Below is a small trained network, with its code and all its weights. Each question gives an input and a class and asks what happens when units are switched off, that is, made to give their printed mean instead of their output.

import numpy as np


def w(rows, s, z=0):
    codes = np.array(rows[::2]) - 128.0
    scale = np.full(codes.shape[1], s)
    scale[-1] = z or s
    return codes * scale


def norm(h):
    return h / np.sqrt((h * h).mean(-1, keepdims=True) + 1e-5)


def f(y):
    return np.maximum(y, 0)


def log_softmax(a):
    a = a - a.max(-1, keepdims=True)
    return a - np.log(np.exp(a).sum(-1, keepdims=True))


def net(x, mask):
    res = np.array(x, float).reshape(1, 4) / 4 @ E
    u = 0
    for l in range(4):
        y = f(norm(res) @ A[l][:, :-1].T + A[l][:, -1])
        res = res + np.where(mask[u : u + 4], y, B[l][:, -1]) @ B[l][:, :-1]
        u += 4
    return log_softmax(norm(res)[-1] @ U[:, :-1].T + U[:, -1])


A, B = {}, {}
E = w([
[191,148,196,153,92,95,3,144],'x0',
[139,188,111,186,36,42,162,62],'x1',
[115,133,125,143,130,138,119,120],'x2',
[59,229,173,79,38,154,186,145],'x3',
],0.013)
A[0] = w([
[199,114,191,155,112,85,24,142,1],'0.n1',
[138,125,28,204,109,23,155,69,63],'0.n2',
[137,113,68,104,206,148,153,132,100],'0.n3',
[152,191,214,102,87,118,7,177,73],'0.n4',
],0.013,0.0049)
B[0] = w([
[55,226,31,89,178,65,116,176,223],'0.n1',
[144,128,163,129,150,215,227,44,220],'0.n2',
[97,38,119,167,94,76,109,142,192],'0.n3',
[196,110,252,115,114,185,176,76,248],'0.n4',
],0.012)
A[1] = w([
[132,128,227,137,7,109,137,161,67],'1.n1',
[161,216,111,225,37,2,165,43,251],'1.n2',
[21,159,111,56,46,167,188,188,5],'1.n3',
[248,70,194,195,34,59,108,94,69],'1.n4',
],0.015,0.0014)
B[1] = w([
[136,151,192,176,157,126,105,62,219],'1.n1',
[135,136,7,94,49,127,105,58,255],'1.n2',
[189,176,92,104,179,128,69,145,241],'1.n3',
[59,164,164,231,129,88,85,92,175],'1.n4',
],0.015,0.012)
A[2] = w([
[98,94,121,130,252,76,137,157,235],'2.n1',
[95,33,110,179,134,115,186,129,65],'2.n2',
[129,184,130,113,201,129,64,237,6],'2.n3',
[153,120,143,138,190,124,182,62,68],'2.n4',
],0.023,0.0022)
B[2] = w([
[85,168,134,184,166,74,40,110,250],'2.n1',
[149,4,134,115,144,151,149,123,218],'2.n2',
[131,151,145,200,47,137,143,32,251],'2.n3',
[118,205,118,128,144,169,127,56,216],'2.n4',
],0.019,0.014)
A[3] = w([
[120,66,167,121,140,134,72,86,172],'3.n1',
[143,153,238,66,155,176,118,197,97],'3.n2',
[155,136,1,113,180,106,82,98,115],'3.n3',
[125,237,56,93,103,136,117,105,8],'3.n4',
],0.028,0.0016)
B[3] = w([
[163,215,66,83,103,114,133,211,187],'3.n1',
[121,97,64,94,101,223,254,36,146],'3.n2',
[103,104,238,49,63,140,226,188,212],'3.n3',
[128,67,104,160,192,84,56,223,251],'3.n4',
],0.017,0.03)
U = w([
[83,45,120,90,130,72,137,244,5],'0',
[101,217,161,210,108,92,49,83,135],'1',
[124,150,196,95,122,240,245,38,224],'2',
],0.011,0.0012)

Each question gives the input, the list of numbers given to net, and the class t.
The units are the neurons (one row each of A and B). Each row of codes is followed by its name. A weight is (code - 128) times the scale printed after its matrix; where a second scale follows, it is the last column's (A, B and U).
mask holds one flag per neuron, layer by layer. A switched-off neuron (its flag False) gives its mean, the last column of its row in B, instead of its output. The means were averaged over made-up inputs and are rounded, as every weight is.
A unit's drop is (log p(t) with every unit on - log p(t) with that unit switched off) / (log p(t) with every unit on - log p(t) with every unit switched off).
most important unit: the unit with the biggest drop
top k neurons: the k neurons with the biggest drops, biggest first
top k neurons in layer l: the k neurons of layer l with the biggest drops, biggest first
drop when u is switched off: that unit's drop, to one decimal
input [3,8,-3,-2], class 0: top 2 neurons -> [3.n4 1.n2]
input [-3,6,2,0], class 2: most important unit -> 0.n2
input [3,-7,8,-5], class 1: top 2 neurons -> [1.n2 2.n3]
input [0,7,-8,7], class 0: top 2 neurons -> [0.n4 1.n2]
input [1,3,-4,-7], class 0: top 3 neurons -> [0.n1 3.n4 0.n4]
input [4,-7,-6,0], class 1: top 2 neurons -> [0.n1 0.n2]
input [4,2,2,0], class 0: top 3 neurons -> [0.n1 2.n3 3.n4]
input [-8,-5,-6,4], class 1: top 2 neurons -> [1.n2 1.n3]
input [0,2,-2,-8], class 2: top 2 neurons -> [1.n3 3.n4]
input [-1,2,8,0], class 2: top 2 neurons -> [0.n2 0.n1]
input [-2,1,4,1], class 0: top 2 neurons -> [0.n4 3.n4]
input [-3,6,-5,0], class 2: top 3 neurons -> [0.n2 0.n1 1.n3]
input [0,-7,-2,6], class 1: top 2 neurons in layer 2 -> [2.n3 2.n2]
input [5,0,1,2], class 2: most important unit -> 0.n4
input [2,-1,0,6], class 2: top 2 neurons in layer 0 -> [0.n4 0.n3]
input [-5,-2,8,1], class 1: top 2 neurons in layer 0 -> [0.n4 0.n2]
input [-7,-4,-6,5], class 1: top 2 neurons in layer 1 -> [1.n2 1.n3]
input [3,7,-7,-2], class 0: drop when 0.n1 is switched off -> 0.5
input [-5,7,3,-3], class 2: drop when 0.n2 is switched off -> 1.0
input [-6,-8,-4,7], class 1: drop when 1.n2 is switched off -> 0.7
input [-3,-6,-3,7], class 1: most important unit -> 2.n3
input [4,8,-6,-1], class 0: top 2 neurons in layer 3 -> [3.n4 3.n3]
